Below is a small trained network, with its code and all its weights. Each question gives an input and a class and asks what happens when units are switched off, that is, made to give their printed mean instead of their output.

import numpy as np


def w(rows, s, z=0):
    codes = np.array(rows[::2]) - 128.0
    scale = np.full(codes.shape[1], s)
    scale[-1] = z or s
    return codes * scale


def norm(h):
    return h / np.sqrt((h * h).mean(-1, keepdims=True) + 1e-5)


def f(y):
    return np.maximum(y, 0)


def log_softmax(a):
    a = a - a.max(-1, keepdims=True)
    return a - np.log(np.exp(a).sum(-1, keepdims=True))


def net(x, mask):
    res = np.array(x, float).reshape(1, 5) / 4 @ E
    u = 0
    for l in range(3):
        y = f(norm(res) @ A[l][:, :-1].T + A[l][:, -1])
        res = res + np.where(mask[u : u + 3], y, B[l][:, -1]) @ B[l][:, :-1]
        u += 3
    return log_softmax(norm(res)[-1] @ U[:, :-1].T + U[:, -1])


A, B = {}, {}
E = w([
[55,5,109,60,195,196,172,136,92,141,84,79],'x0',
[153,91,123,139,129,128,100,117,143,125,117,130],'x1',
[101,116,131,124,142,106,120,139,147,118,165,149],'x2',
[128,158,208,19,69,92,103,77,177,165,235,83],'x3',
[122,118,146,134,99,131,138,133,131,102,81,133],'x4',
],0.011)
A[0] = w([
[110,247,112,253,173,115,85,173,99,133,82,198,81],'L0N0',
[88,96,106,153,183,156,112,217,76,146,117,111,218],'L0N1',
[166,150,180,174,127,121,104,139,157,103,164,89,4],'L0N2',
],0.0059,0.0038)
B[0] = w([
[93,92,148,2,142,193,105,173,170,134,225,126,238],'L0N0',
[101,64,208,190,153,100,91,78,134,92,113,148,255],'L0N1',
[186,131,153,49,91,92,216,93,128,157,119,90,155],'L0N2',
],0.0088,0.0065)
A[1] = w([
[209,154,56,164,117,163,74,254,139,82,144,225,50],'L1N0',
[163,89,158,56,124,113,79,198,74,111,116,107,3],'L1N1',
[121,200,167,145,96,109,113,86,159,174,95,136,151],'L1N2',
],0.0077,0.00054)
B[1] = w([
[64,131,201,6,177,232,93,92,140,192,133,105,253],'L1N0',
[11,174,146,124,70,132,116,150,100,171,139,133,218],'L1N1',
[120,81,159,174,116,103,37,130,144,67,128,168,225],'L1N2',
],0.014,0.0042)
A[2] = w([
[82,68,178,31,117,240,169,158,67,137,159,47,103],'L2N0',
[105,64,56,207,253,167,150,196,39,59,85,169,55],'L2N1',
[215,145,132,80,203,53,58,63,156,69,138,146,6],'L2N2',
],0.0058,0.0026)
B[2] = w([
[62,140,137,64,168,212,140,84,124,142,102,72,246],'L2N0',
[198,126,34,198,109,109,254,105,104,101,63,130,202],'L2N1',
[120,48,163,164,89,127,122,123,28,30,51,161,156],'L2N2',
],0.012,0.011)
U = w([
[1,88,165,14,154,235,40,105,173,196,125,57,254],'0',
[185,160,10,159,135,36,99,221,179,187,110,143,2],'1',
[103,163,252,175,7,25,24,119,169,106,205,187,246],'2',
[234,171,29,223,158,81,72,217,219,168,149,145,2],'3',
[194,147,27,166,156,19,90,248,170,207,109,142,2],'4',
[96,40,25,195,207,170,223,134,79,117,27,88,90],'5',
[224,194,40,228,181,60,71,199,193,193,138,163,2],'6',
],0.0074,0.0041)

Each question gives the input, the list of numbers given to net, and the class t.
The units are the neurons (one row each of A and B). Each row of codes is followed by its name. A weight is (code - 128) times the scale printed after its matrix; where a second scale follows, it is the last column's (A, B and U).
mask holds one flag per neuron, layer by layer. A switched-off neuron (its flag False) gives its mean, the last column of its row in B, instead of its output. The means were averaged over made-up inputs and are rounded, as every weight is.
A unit's drop is (log p(t) with every unit on - log p(t) with that unit switched off) / (log p(t) with every unit on - log p(t) with every unit switched off).
The circuit of an input: a set's keep is (log p(t) with only the set's units on - log p(t) with every unit switched off) / (log p(t) with every unit on - log p(t) with every unit switched off). Starting from all 9 units, units are removed one at a time, each time the one whose removal leaves the highest keep (on an exact tie, the one counted first), for as long as the keep stays at least 0.8.
units of the circuit, in order: the units of the circuit, biggest drop first
k most important neurons: the k neurons with the biggest drops, biggest first
drop when u is switched off: that unit's drop, to one decimal
input [1,8,-5,0,-1], class 5: 4 most important neurons	[L0N0 L1N0 L0N2 L2N0]
input [8,-1,3,-2,-8], class 5: units of the circuit, in order	[L2N1 L1N0]
input [4,-2,0,-1,-5], class 5: units of the circuit, in order	[L1N0 L2N1]
input [-8,-3,-5,-1,-7], class 0: units of the circuit, in order	[L1N0]
input [0,8,5,3,2], class 2: units of the circuit, in order	[L1N0 L2N0]
input [0,7,-3,7,5], class 2: units of the circuit, in order	[L0N0 L1N0 L2N0]
input [-1,8,8,1,7], class 2: 4 most important neurons	[L0N0 L2N0 L1N0 L0N2]
input [2,-3,-1,-1,0], class 5: units of the circuit, in order	[L1N0 L0N0]
input [8,-6,2,-1,0], class 5: units of the circuit, in order	[L1N0 L2N1]
input [3,-3,-1,0,-1], class 5: units of the circuit, in order	[L0N0 L1N0]
input [-2,-6,-6,-8,-7], class 0: 2 most important neurons	[L1N0 L0N0]
input [1,-6,-2,0,-1], class 5: 3 most important neurons	[L0N0 L1N0 L1N1]
input [0,-2,-2,-8,5], class 0: drop when L0N0 is switched off	1.6
input [-1,8,6,8,3], class 2: drop when L1N0 is switched off	0.2
input [3,-1,3,-2,-8], class 5: drop when L1N2 is switched off	0.0
input [-1,4,5,3,-2], class 2: most important neuron	[L0N0]
